Small tables with named rows and columns. After each table, cells are looked up by row and column.

Sufaza:
,Suv,Loz,Zepo,Vof,Tevepa
Risupob,7.618,8.604,8.539,6.738,5.816
Peg,5.783,1.107,3.033,1.428,5.206
Gam,2.727,7.886,8.633,7.961,2.212
Kenazu,4.743,0.758,2.480,1.607,4.792
Bugunov,8.953,4.192,3.878,2.735,8.164
Vod,5.351,9.838,7.918,9.114,5.389
Panek,5.430,9.092,8.927,8.070,4.292
Nete,1.984,2.969,1.892,5.211,4.549
Gasami,8.664,8.251,6.408,6.366,8.066
Ripeduf,4.550,6.234,2.723,7.148,7.261

What is the Zepo of Gam in Sufaza?
8.633
What is the Tevepa of Gam in Sufaza?
2.212
What is the Suv of Ripeduf in Sufaza?
4.550
What is the Vof of Vod in Sufaza?
9.114
What is the Vof of Panek in Sufaza?
8.070
What is the Suv of Nete in Sufaza?
1.984
What is the Tevepa of Kenazu in Sufaza?
4.792
What is the Loz of Bugunov in Sufaza?
4.192
What is the Loz of Panek in Sufaza?
9.092
Row with the largest Zepo: Panek

Table Koge
        Nev  Lutat  Fililu  Lanemo  Zugaz  Sop  Mupu  Romi
Vuzol   146    150     132     194    132  168   136   149
Fizaki  202    162     184      57    202  178   164   143
Kir     161    204     167     177    201  168   166   137
Muv     173    145     182     180    140  121   134   172

Zugaz of Vuzol = 132
Romi of Vuzol = 149
Lutat of Fizaki = 162
Lanemo of Kir = 177
Romi of Kir = 137
Fililu of Fizaki = 184
Mupu of Vuzol = 136
Sop of Muv = 121
Row with the largest Fililu: Fizaki

Table Pog
,Lafen,Nom,Luzedag,Fek,Mem,Bovu,Zurov,Dogona,Sozomeb,Zasanim
Rom,-26.574,-45.629,-7.519,-45.629,97.282,-41.287,-17.047,-45.629,-45.629,-45.629
Suz,-36.101,-26.574,-7.519,-36.101,21.063,-72.433,-7.519,-55.156,-17.047,-36.101
Ledapoz,2.008,40.118,2.008,-45.629,-36.101,-63.512,40.118,-45.629,-36.101,-17.047
Ruku,-17.047,-36.101,30.590,-45.629,11.536,-63.211,11.536,-45.629,-55.156,-7.519

What is the Dogona of Suz in Pog? -55.156
What is the Zurov of Rom in Pog? -17.047
What is the Sozomeb of Ruku in Pog? -55.156
What is the Lafen of Rom in Pog? -26.574
What is the Zurov of Suz in Pog? -7.519
What is the Luzedag of Ledapoz in Pog? 2.008
What is the Nom of Rom in Pog? -45.629
What is the Fek of Suz in Pog? -36.101
What is the Luzedag of Rom in Pog? -7.519
What is the Bovu of Suz in Pog? -72.433
What is the Luzedag of Ruku in Pog? 30.590
Row with the largest Zurov: Ledapoz

Tof.tsv
	Bibovi	Puf	Tuz	Zam	Zik	Bilu	Vasorab
Risozil	100	76	112	165	128	76	115
Nev	108	124	108	137	96	175	120
Nisu	130	131	136	145	117	54	61
Sulil	120	190	158	134	125	167	75
Rof	100	207	173	127	124	109	65
Gepilab	74	71	137	121	124	132	103
Kuli	81	129	106	124	110	126	115
Laburid	77	86	119	69	180	85	88
Mopaz	87	114	154	109	191	133	92
Ger	160	134	163	127	163	110	168

What is the Puf of Mopaz in Tof? 114
What is the Tuz of Sulil in Tof? 158
What is the Bilu of Laburid in Tof? 85
What is the Bilu of Sulil in Tof? 167
What is the Bibovi of Laburid in Tof? 77
What is the Bilu of Ger in Tof? 110
What is the Zik of Rof in Tof? 124
What is the Bibovi of Mopaz in Tof? 87
What is the Zam of Kuli in Tof? 124
Which row has the largest Vasorab? Ger

Rurave =
,Kip,Kofuvim,Sek
Vatuk,198,25,204
Nur,143,42,224
Ful,125,73,240
Pov,101,44,182
Febuze,174,80,111
Dip,108,36,163

What is the Kip of Ful in Rurave? 125
What is the Sek of Dip in Rurave? 163
What is the Kip of Nur in Rurave? 143
What is the Kip of Vatuk in Rurave? 198
What is the Sek of Vatuk in Rurave? 204
What is the Kofuvim of Dip in Rurave? 36
What is the Kofuvim of Pov in Rurave? 44
What is the Kip of Pov in Rurave? 101
What is the Sek of Febuze in Rurave? 111
What is the Kofuvim of Febuze in Rurave? 80
What is the Kip of Dip in Rurave? 108
What is the Kofuvim of Nur in Rurave? 42
What is the Sek of Pov in Rurave? 182
What is the Kofuvim of Vatuk in Rurave? 25

Table Fevev
	Kaz	Karom	Debit	Dedo	Nurivif
Nub	-48.07	48.78	-17.27	1.41	45.30
Sododu	24.07	53.13	53.52	-11.22	33.35
Zelom	-1.39	-27.13	32.75	35.07	-40.20
Mirova	48.11	4.39	39.66	-31.36	69.34
Gusukob	-13.53	47.00	-39.21	59.39	23.96
Vepu	-54.10	-30.32	42.16	33.25	4.73
Fovoler	-41.52	-18.97	-32.90	60.37	48.52
Nizeg	-58.59	34.94	-45.22	-49.39	-12.13
Nit	10.77	-32.29	-28.94	8.68	40.30
Fup	24.26	-1.19	-47.29	17.08	-11.47

Nurivif of Mirova: 69.34
Nurivif of Fovoler: 48.52
Kaz of Fup: 24.26
Nurivif of Gusukob: 23.96
Dedo of Nub: 1.41
Nurivif of Nub: 45.30
Debit of Sododu: 53.52
Dedo of Zelom: 35.07
Karom of Nub: 48.78
Kaz of Zelom: -1.39
Dedo of Fup: 17.08
Dedo of Mirova: -31.36
Nurivif of Nit: 40.30
Karom of Vepu: -30.32
Dedo of Nizeg: -49.39
Nurivif of Nizeg: -12.13
Karom of Sododu: 53.13
Karom of Gusukob: 47.00
Dedo of Nit: 8.68
Debit of Vepu: 42.16

Table Kup
	Fidib	Luvuma	Fut	Lazilu	Suvaleg	Tofezeg	Kug
Tul	103	158	89	119	149	128	119
Tutobog	131	144	185	69	126	161	125
Gotegep	133	121	116	154	135	110	140
Zarode	171	104	193	69	128	138	135
Surimaz	127	112	80	148	135	110	145
Tutiduz	111	104	44	115	95	217	166
Roraroz	103	108	44	143	95	148	119

What is the Tofezeg of Tutiduz in Kup? 217
What is the Lazilu of Tul in Kup? 119
What is the Fidib of Roraroz in Kup? 103
What is the Fut of Gotegep in Kup? 116
What is the Lazilu of Roraroz in Kup? 143
What is the Suvaleg of Roraroz in Kup? 95
What is the Luvuma of Zarode in Kup? 104
What is the Lazilu of Zarode in Kup? 69
What is the Suvaleg of Tutobog in Kup? 126
What is the Fut of Tutiduz in Kup? 44
What is the Fidib of Tutobog in Kup? 131
What is the Kug of Gotegep in Kup? 140
What is the Fidib of Surimaz in Kup? 127
What is the Suvaleg of Gotegep in Kup? 135
What is the Fut of Surimaz in Kup? 80
What is the Tofezeg of Zarode in Kup? 138
What is the Tofezeg of Tul in Kup? 128
What is the Fut of Zarode in Kup? 193

Big:
          Fid  Nis   Gud   Ved   Rut  Libofo   Vir  Bafazop  Zogi
Tobadar   0.2  0.0  -1.0  -0.3   0.0    -0.4   0.0     -0.1  -0.1
Vas       0.1  0.0   0.5   0.0  -0.1    -0.2  -0.1      0.2   0.0
Dedada   -0.1  0.0  -0.2   0.2   0.0     0.7   0.0     -0.1   0.0
Vit      -0.2  0.0  -1.0   0.2   0.0     0.5   0.2     -0.3   0.0
Rul      -0.2  0.0   0.3   0.0   0.1     0.9   0.0      0.2   0.0
Num       0.0  0.0  -0.3  -0.2   0.0     0.2   0.0     -0.1  -0.1
Vasofa   -0.1  0.0  -0.2  -0.1   0.0     0.5   0.0      0.0   0.0
Zerot    -0.2  0.0  -0.8  -0.1  -0.1     0.0   0.2     -0.4   0.0
Fus       0.1  0.0   0.6  -0.1   0.1    -0.4  -0.1     -0.2  -0.1
Luga      0.1  0.0   0.3  -0.1   0.0    -0.4  -0.1      0.1   0.0
Dukadis   0.0  0.0   0.0   0.3  -0.1     0.0   0.0     -0.1   0.0

Luga, Nis => 0.0
Rul, Gud => 0.3
Vit, Vir => 0.2
Rul, Nis => 0.0
Vas, Fid => 0.1
Dedada, Ved => 0.2

